Here is a tiny trained network, its code and every weight. The questions are about switching its units off for an input and a class, where a switched-off unit gives its printed mean instead of its output.

import numpy as np


def w(rows, s, z=0):
    codes = np.array(rows[::2]) - 128.0
    scale = np.full(codes.shape[1], s)
    scale[-1] = z or s
    return codes * scale


def norm(h):
    return h / np.sqrt((h * h).mean(-1, keepdims=True) + 1e-5)


def f(y):
    return np.maximum(y, 0)


def log_softmax(a):
    a = a - a.max(-1, keepdims=True)
    return a - np.log(np.exp(a).sum(-1, keepdims=True))


def net(x, mask):
    res = np.array(x, float).reshape(1, 3) / 4 @ E
    u = 0
    for l in range(4):
        y = f(norm(res) @ A[l][:, :-1].T + A[l][:, -1])
        res = res + np.where(mask[u : u + 10], y, B[l][:, -1]) @ B[l][:, :-1]
        u += 10
    return log_softmax(norm(res)[-1] @ U[:, :-1].T + U[:, -1])


A, B = {}, {}
E = w([
[120,216,46,138,98,103,12,106,120,16,200,254],'x0',
[40,122,222,231,21,83,137,199,107,148,132,207],'x1',
[70,193,57,103,98,96,152,41,59,249,94,88],'x2',
],0.0072)
A[0] = w([
[142,211,189,119,109,154,157,115,144,129,61,127,105],'0.n1',
[57,164,118,105,161,111,130,42,122,158,139,105,168],'0.n2',
[174,193,136,145,116,58,115,140,137,103,126,135,93],'0.n3',
[148,143,118,94,163,178,127,56,137,82,87,69,40],'0.n4',
[125,163,90,115,61,143,108,115,216,133,184,165,62],'0.n5',
[131,100,177,186,187,83,134,122,139,135,35,127,152],'0.n6',
[253,84,100,147,95,130,114,191,136,113,115,148,100],'0.n7',
[44,112,145,132,127,101,142,201,63,117,93,162,38],'0.n8',
[120,177,72,187,96,170,83,172,186,115,227,131,100],'0.n9',
[130,126,102,73,186,132,137,104,204,128,96,154,5],'0.n10',
],0.0071,0.0028)
B[0] = w([
[132,131,159,124,146,99,128,191,109,90,69,175,170],'0.n1',
[137,172,149,134,155,120,155,170,172,68,133,141,255],'0.n2',
[156,144,116,169,105,140,170,147,84,168,90,76,185],'0.n3',
[197,84,140,102,100,164,140,92,136,82,77,171,253],'0.n4',
[157,181,149,206,146,49,108,124,158,75,24,88,206],'0.n5',
[58,118,101,157,156,159,43,127,104,139,113,134,252],'0.n6',
[101,177,131,131,156,130,215,103,103,141,171,123,240],'0.n7',
[254,157,151,100,110,147,125,123,173,189,92,163,237],'0.n8',
[128,89,78,82,115,153,74,139,106,127,111,107,255],'0.n9',
[128,116,122,109,111,119,80,147,157,183,105,137,197],'0.n10',
],0.0084,0.0042)
A[1] = w([
[165,38,119,119,99,153,119,188,162,130,104,47,96],'1.n1',
[90,207,68,156,133,190,164,104,5,157,195,144,120],'1.n2',
[183,173,101,36,96,17,124,109,104,202,82,89,67],'1.n3',
[110,73,79,160,146,85,107,65,77,188,234,142,108],'1.n4',
[126,165,105,102,177,112,178,193,69,31,4,254,112],'1.n5',
[133,138,123,108,64,81,86,94,125,72,207,164,88],'1.n6',
[167,66,107,98,79,212,147,6,163,161,138,179,109],'1.n7',
[140,223,247,116,46,208,178,109,153,179,143,158,3],'1.n8',
[58,145,95,142,80,144,233,35,103,117,122,183,90],'1.n9',
[203,28,145,183,148,97,108,183,147,75,136,137,127],'1.n10',
],0.0056,0.0023)
B[1] = w([
[133,139,157,91,153,70,46,164,110,131,171,109,201],'1.n1',
[142,169,175,197,196,126,103,124,133,118,135,126,144],'1.n2',
[26,120,130,109,148,137,124,65,255,103,158,170,202],'1.n3',
[123,96,153,64,92,138,147,132,155,192,30,92,129],'1.n4',
[119,97,185,157,174,118,109,117,81,108,166,100,254],'1.n5',
[119,173,89,113,88,89,161,149,179,48,115,91,166],'1.n6',
[158,84,140,183,137,190,97,153,93,149,102,175,185],'1.n7',
[144,73,85,150,120,112,93,81,120,116,133,139,190],'1.n8',
[134,117,198,180,101,149,129,60,185,109,135,111,147],'1.n9',
[65,136,110,128,130,129,198,38,184,173,170,127,219],'1.n10',
],0.0082,0.0061)
A[2] = w([
[89,149,185,140,51,115,156,157,93,168,134,162,82],'2.n1',
[120,128,104,206,111,169,140,169,98,160,115,130,92],'2.n2',
[93,87,156,152,153,137,135,80,159,103,147,89,111],'2.n3',
[102,216,203,104,173,142,157,192,79,185,81,36,104],'2.n4',
[23,122,129,190,20,74,134,161,115,142,208,149,159],'2.n5',
[1,191,165,93,118,152,219,49,132,131,134,168,62],'2.n6',
[114,175,77,148,96,47,84,78,144,125,129,131,93],'2.n7',
[140,93,145,92,99,70,165,136,169,168,104,119,109],'2.n8',
[112,101,196,195,215,112,62,48,97,123,134,169,151],'2.n9',
[145,97,125,95,139,168,142,204,180,105,247,143,5],'2.n10',
],0.0068,0.0022)
B[2] = w([
[159,31,105,31,183,117,128,95,176,119,172,166,172],'2.n1',
[193,180,98,124,117,182,164,85,98,84,83,158,147],'2.n2',
[99,157,125,145,131,152,126,153,162,163,139,154,196],'2.n3',
[118,98,76,139,36,147,89,136,76,118,132,92,180],'2.n4',
[189,123,89,64,255,97,159,84,119,148,117,164,208],'2.n5',
[111,157,118,182,164,92,179,132,179,102,200,102,176],'2.n6',
[167,71,148,123,97,126,116,167,81,106,177,69,188],'2.n7',
[132,100,65,164,134,130,119,167,121,110,85,116,158],'2.n8',
[106,169,161,143,71,184,114,176,136,110,98,129,254],'2.n9',
[88,164,87,156,187,87,127,135,217,163,164,114,161],'2.n10',
],0.009,0.0088)
A[3] = w([
[128,204,106,169,105,98,155,46,136,202,72,139,103],'3.n1',
[205,189,175,128,131,154,163,149,203,116,141,77,173],'3.n2',
[83,159,202,147,136,121,130,175,165,131,157,127,92],'3.n3',
[200,111,206,117,78,33,164,74,135,172,118,169,90],'3.n4',
[91,81,141,113,140,142,164,152,116,254,99,23,114],'3.n5',
[106,82,186,137,92,92,176,144,125,188,95,76,145],'3.n6',
[54,69,180,103,177,143,144,149,143,163,189,116,159],'3.n7',
[107,139,108,160,214,97,171,139,184,131,190,62,7],'3.n8',
[145,186,120,32,150,186,139,49,146,132,137,93,48],'3.n9',
[224,150,141,51,117,89,67,114,205,96,91,163,195],'3.n10',
],0.008,0.0016)
B[3] = w([
[42,122,208,190,140,222,84,160,142,216,179,140,147],'3.n1',
[94,64,110,141,72,96,159,98,160,216,169,129,213],'3.n2',
[55,129,148,126,83,205,120,61,116,156,150,125,184],'3.n3',
[121,104,91,2,183,214,164,77,117,127,87,170,175],'3.n4',
[204,221,87,162,81,75,99,108,81,27,136,130,210],'3.n5',
[156,140,117,105,150,52,129,222,132,112,143,98,166],'3.n6',
[128,157,95,142,147,91,137,91,90,61,134,128,197],'3.n7',
[54,142,171,103,142,93,139,124,129,131,197,134,213],'3.n8',
[115,128,168,88,195,79,185,131,95,141,100,241,179],'3.n9',
[143,107,116,129,112,141,177,158,89,214,84,116,254],'3.n10',
],0.0079,0.009)
U = w([
[214,25,85,45,214,152,168,91,135,193,59,237,255],'0',
[13,154,134,183,176,100,174,83,200,115,254,134,170],'1',
[206,159,54,165,95,53,67,190,58,19,102,62,131],'2',
[84,83,217,204,11,243,62,168,139,194,77,98,59],'3',
],0.011,0.00084)

Each question gives the input, the list of numbers given to net, and the class t.
The units are the neurons (one row each of A and B). Each row of codes is followed by its name. A weight is (code - 128) times the scale printed after its matrix; where a second scale follows, it is the last column's (A, B and U).
mask holds one flag per neuron, layer by layer. A switched-off neuron (its flag False) gives its mean, the last column of its row in B, instead of its output. The means were averaged over made-up inputs and are rounded, as every weight is.
A unit's drop is (log p(t) with every unit on - log p(t) with that unit switched off) / (log p(t) with every unit on - log p(t) with every unit switched off).
The circuit of an input: a set's keep is (log p(t) with only the set's units on - log p(t) with every unit switched off) / (log p(t) with every unit on - log p(t) with every unit switched off). Starting from the 12 units with the biggest drops (on a tie, the unit counted first), units are removed one at a time, each time the one whose removal leaves the highest keep (on an exact tie, the one counted first), for as long as the keep stays at least 0.8.
circuit, biggest first: the units of the circuit, biggest drop first
most important unit: the unit with the biggest drop
top k neurons: the k neurons with the biggest drops, biggest first
k most important neurons of layer l: the k neurons of layer l with the biggest drops, biggest first
input [-2,7,-7], class 0: circuit, biggest first	2.n5; 2.n1
input [-3,-3,0], class 3: circuit, biggest first	2.n5; 2.n1
input [2,-4,5], class 1: top neuron	1.n3
input [3,-3,-3], class 3: 2 most important neurons of layer 0	0.n5; 0.n2
input [8,7,7], class 2: top 2 neurons	1.n10; 2.n7
input [7,6,-2], class 2: circuit, biggest first	0.n9; 0.n5
input [-5,0,-5], class 1: top 2 neurons	1.n10; 0.n9
input [8,-6,1], class 2: circuit, biggest first	0.n5; 2.n7
input [4,-7,8], class 1: top 2 neurons	1.n3; 0.n8
input [7,8,7], class 0: top 2 neurons	2.n5; 1.n10
input [-2,-7,-8], class 1: top 2 neurons	2.n10; 0.n8
input [1,-4,5], class 1: top 2 neurons	1.n3; 0.n8
input [-3,-2,-3], class 3: 2 most important neurons of layer 1	1.n7; 1.n3
input [-4,-2,4], class 1: circuit, biggest first	1.n3
input [-1,-5,-6], class 1: top 3 neurons	2.n10; 0.n8; 2.n5
input [8,8,-8], class 0: 3 most important neurons of layer 1	1.n3; 1.n10; 1.n1
input [1,-2,3], class 3: top 3 neurons	0.n4; 1.n5; 1.n10
input [0,8,8], class 0: 2 most important neurons of layer 0	0.n8; 0.n7
input [7,-1,-4], class 2: 2 most important neurons of layer 0	0.n9; 0.n5
input [8,-5,-8], class 1: most important unit	1.n10
input [-8,-7,3], class 2: top 3 neurons	3.n5; 2.n5; 0.n8
input [-1,-3,1], class 3: top 2 neurons	2.n5; 0.n4
input [3,-1,1], class 3: top 2 neurons	1.n5; 3.n5
input [2,-3,0], class 3: 3 most important neurons of layer 2	2.n5; 2.n9; 2.n1
input [2,-6,-7], class 1: top 2 neurons	2.n10; 0.n8
input [-3,0,0], class 3: 2 most important neurons of layer 2	2.n9; 2.n5
